Here is a tiny trained network, its code and every weight. The questions are about switching its units off for an input and a target symbol, where a switched-off unit gives its printed mean instead of its output.

import numpy as np


def w(rows, s, z=0):
    codes = np.array(rows[::2]) - 128.0
    scale = np.full(codes.shape[1], s)
    scale[-1] = z or s
    return codes * scale


def norm(h):
    return h / np.sqrt((h * h).mean(-1, keepdims=True) + 1e-5)


def f(y):
    return np.maximum(y, 0)


def softmax(a):
    e = np.exp(a - a.max(-1, keepdims=True))
    return e / e.sum(-1, keepdims=True)


def log_softmax(a):
    a = a - a.max(-1, keepdims=True)
    return a - np.log(np.exp(a).sum(-1, keepdims=True))


def net(x, mask):
    ids = ['αβζθλμξπσφψω'.index(c) for c in x.split()]
    T = len(ids)
    res = E[ids] + P[:T]
    u = 0
    for l in range(3):
        r = norm(res)
        for j in range(2):
            rows = slice(2 * j, 2 * j + 2)
            q, k, v = (r @ M[l][rows].T for M in (Q, K, V))
            z = softmax(np.where(np.tri(T) > 0, q @ k.T / 2**0.5, -1e9)) @ v
            o = O[l][rows]
            res = res + np.where(mask[u + j], z, o[:, -1]) @ o[:, :-1]
        u += 2
        y = f(norm(res) @ A[l][:, :-1].T + A[l][:, -1])
        res = res + np.where(mask[u : u + 4], y, B[l][:, -1]) @ B[l][:, :-1]
        u += 4
    return log_softmax(norm(res)[-1] @ U[:, :-1].T + U[:, -1])


Q, K, V, O, A, B = {}, {}, {}, {}, {}, {}
E = w([
[153,168,149,98],'α',
[159,158,87,141],'β',
[43,80,10,12],'ζ',
[192,162,133,70],'θ',
[133,162,123,249],'λ',
[176,67,29,163],'μ',
[140,82,95,149],'ξ',
[106,75,84,188],'π',
[222,77,121,118],'σ',
[191,114,81,126],'φ',
[67,136,162,107],'ψ',
[211,113,114,131],'ω',
],0.015)
P = w([
[149,82,148,103],'0',
[142,100,134,132],'1',
[203,145,119,96],'2',
[103,133,125,150],'3',
[172,144,106,114],'4',
[116,143,155,148],'5',
[119,2,57,61],'6',
],0.022)
Q[0] = w([
[252,225,80,43],'L0H1',
[96,69,213,24],'L0H1',
[116,92,121,164],'L0H2',
[1,67,95,175],'L0H2',
],0.0052)
K[0] = w([
[185,21,184,134],'L0H1',
[90,90,140,66],'L0H1',
[94,204,56,175],'L0H2',
[1,175,33,222],'L0H2',
],0.0073)
V[0] = w([
[198,142,106,130],'L0H1',
[62,138,165,253],'L0H1',
[194,76,221,196],'L0H2',
[200,134,123,178],'L0H2',
],0.011)
O[0] = w([
[164,106,154,86,239],'L0H1',
[40,1,227,204,2],'L0H1',
[154,181,238,20,247],'L0H2',
[162,29,206,60,242],'L0H2',
],0.0077,0.0047)
A[0] = w([
[25,105,137,110,252],'L0N1',
[35,31,78,123,255],'L0N2',
[3,57,130,66,167],'L0N3',
[178,194,160,242,216],'L0N4',
],0.0068,0.0015)
B[0] = w([
[140,194,88,83,196],'L0N1',
[205,105,255,188,255],'L0N2',
[105,52,37,68,225],'L0N3',
[248,198,163,14,179],'L0N4',
],0.0059,0.0026)
Q[1] = w([
[2,159,223,218],'L1H1',
[118,64,217,159],'L1H1',
[58,29,135,83],'L1H2',
[105,48,37,142],'L1H2',
],0.0098)
K[1] = w([
[182,89,193,206],'L1H1',
[187,180,198,151],'L1H1',
[50,152,134,254],'L1H2',
[105,109,42,251],'L1H2',
],0.0092)
V[1] = w([
[76,28,2,85],'L1H1',
[83,140,121,220],'L1H1',
[90,150,17,113],'L1H2',
[246,61,33,125],'L1H2',
],0.0084)
O[1] = w([
[55,173,44,178,140],'L1H1',
[157,155,132,121,7],'L1H1',
[179,150,43,130,107],'L1H2',
[5,77,143,30,254],'L1H2',
],0.012,0.0082)
A[1] = w([
[1,177,185,153,162],'L1N1',
[26,126,255,161,252],'L1N2',
[146,54,249,102,217],'L1N3',
[96,202,211,168,98],'L1N4',
],0.0084,0.0033)
B[1] = w([
[253,178,43,165,147],'L1N1',
[249,254,132,253,193],'L1N2',
[4,128,139,240,255],'L1N3',
[205,47,108,187,138],'L1N4',
],0.0069,0.0084)
Q[2] = w([
[63,128,113,104],'L2H1',
[43,32,62,115],'L2H1',
[181,220,132,14],'L2H2',
[255,60,36,217],'L2H2',
],0.0081)
K[2] = w([
[170,93,156,134],'L2H1',
[111,141,195,155],'L2H1',
[138,175,66,109],'L2H2',
[82,156,169,255],'L2H2',
],0.013)
V[2] = w([
[133,145,25,253],'L2H1',
[119,139,192,215],'L2H1',
[20,110,167,108],'L2H2',
[212,195,58,127],'L2H2',
],0.011)
O[2] = w([
[83,32,69,160,1],'L2H1',
[157,132,181,225,74],'L2H1',
[2,53,136,180,173],'L2H2',
[211,124,110,99,87],'L2H2',
],0.0085,0.01)
A[2] = w([
[88,160,38,91,226],'L2N1',
[109,189,215,254,107],'L2N2',
[74,59,105,156,238],'L2N3',
[185,82,104,39,2],'L2N4',
],0.0069,0.0044)
B[2] = w([
[200,63,100,176,253],'L2N1',
[83,1,16,241,197],'L2N2',
[179,98,138,189,236],'L2N3',
[87,246,163,71,151],'L2N4',
],0.0078,0.0055)
U = w([
[154,140,142,118,85],'α',
[114,164,116,126,112],'β',
[91,185,6,168,84],'ζ',
[133,160,121,125,157],'θ',
[171,110,204,205,182],'λ',
[68,87,101,80,178],'μ',
[83,154,136,142,103],'ξ',
[109,157,110,186,130],'π',
[141,123,159,111,14],'σ',
[131,130,127,116,4],'φ',
[230,135,88,158,205],'ψ',
[150,110,192,99,55],'ω',
],0.013,0.0045)

Each question gives the input, a string of symbols that net reads in full, and the target symbol t.
The units are the heads (2 rows each of Q, K, V and O) and the neurons (one row each of A and B). Each row of codes is followed by its name. A weight is (code - 128) times the scale printed after its matrix; where a second scale follows, it is the last column's (O, A, B and U).
mask holds one flag per unit, layer by layer, with each layer's heads first. A switched-off unit (its flag False) gives its mean, the last column of its rows in O or B, instead of its output. The means were averaged over made-up inputs and are rounded, as every weight is.
A unit's drop is (log p(t) with every unit on - log p(t) with that unit switched off) / (log p(t) with every unit on - log p(t) with every unit switched off).
The circuit of an input: a set's keep is (log p(t) with only the set's units on - log p(t) with every unit switched off) / (log p(t) with every unit on - log p(t) with every unit switched off). Starting from the 12 units with the biggest drops (on a tie, the unit counted first), units are removed one at a time, each time the one whose removal leaves the highest keep (on an exact tie, the one counted first), for as long as the keep stays at least 0.8.
units of the circuit, in order: the units of the circuit, biggest drop first
most important unit: the unit with the biggest drop
top k neurons: the k neurons with the biggest drops, biggest first
k most important neurons of layer l: the k neurons of layer l with the biggest drops, biggest first
which heads matter: for each layer, one digit per head in row order, 1 if its drop is at least 0.15 and else 0, layers parted by /
input μ ω λ ψ μ μ φ, target ψ: units of the circuit, in order -> L1H2, L0H2
input ψ ψ λ μ θ, target ψ: which heads matter -> 01 / 01 / 01
input σ λ ξ ξ, target λ: most important unit -> L0H1
input μ μ ψ μ α, target μ: units of the circuit, in order -> L1N2, L0H2
input μ μ ψ ψ ψ ψ λ, target ψ: which heads matter -> 11 / 01 / 01
input μ ξ ω, target μ: 2 most important neurons of layer 0 -> L0N2, L0N4
input ζ μ ψ, target ζ: units of the circuit, in order -> L1H1, L0H2
input ψ μ μ λ, target λ: which heads matter -> 10 / 10 / 00
input ω λ μ μ β α, target λ: units of the circuit, in order -> L1H2, L1N2
input λ ω μ ζ, target ζ: units of the circuit, in order -> L0H2, L1H2
input μ μ θ, target μ: units of the circuit, in order -> L1H2, L1N2
input ξ ψ π λ ω ω σ, target λ: top 2 neurons -> L1N3, L0N4
input μ ψ μ ξ λ μ, target λ: units of the circuit, in order -> L0H1, L1N2
input β μ μ λ λ β, target λ: top neuron -> L1N3
input ψ λ μ ψ ζ σ μ, target ψ: which heads matter -> 11 / 01 / 00
input α λ μ μ, target λ: units of the circuit, in order -> L0H1, L1H2
input β θ μ ψ ζ μ, target ζ: which heads matter -> 01 / 10 / 00
input θ λ β ξ λ, target λ: units of the circuit, in order -> L1N3, L0H1, L2H2, L0N4
input μ ω μ ψ ζ ξ π, target ψ: 3 most important neurons of layer 1 -> L1N2, L1N1, L1N3
input μ ω ξ λ μ λ ω, target λ: top neuron -> L1N3
input ψ ω μ λ λ ω π, target λ: which heads matter -> 10 / 01 / 00
input ζ ω ψ α, target ζ: which heads matter -> 01 / 10 / 00
input μ μ μ λ α ψ ω, target λ: which heads matter -> 10 / 01 / 10
input ζ μ ψ σ ω, target μ: which heads matter -> 00 / 01 / 10
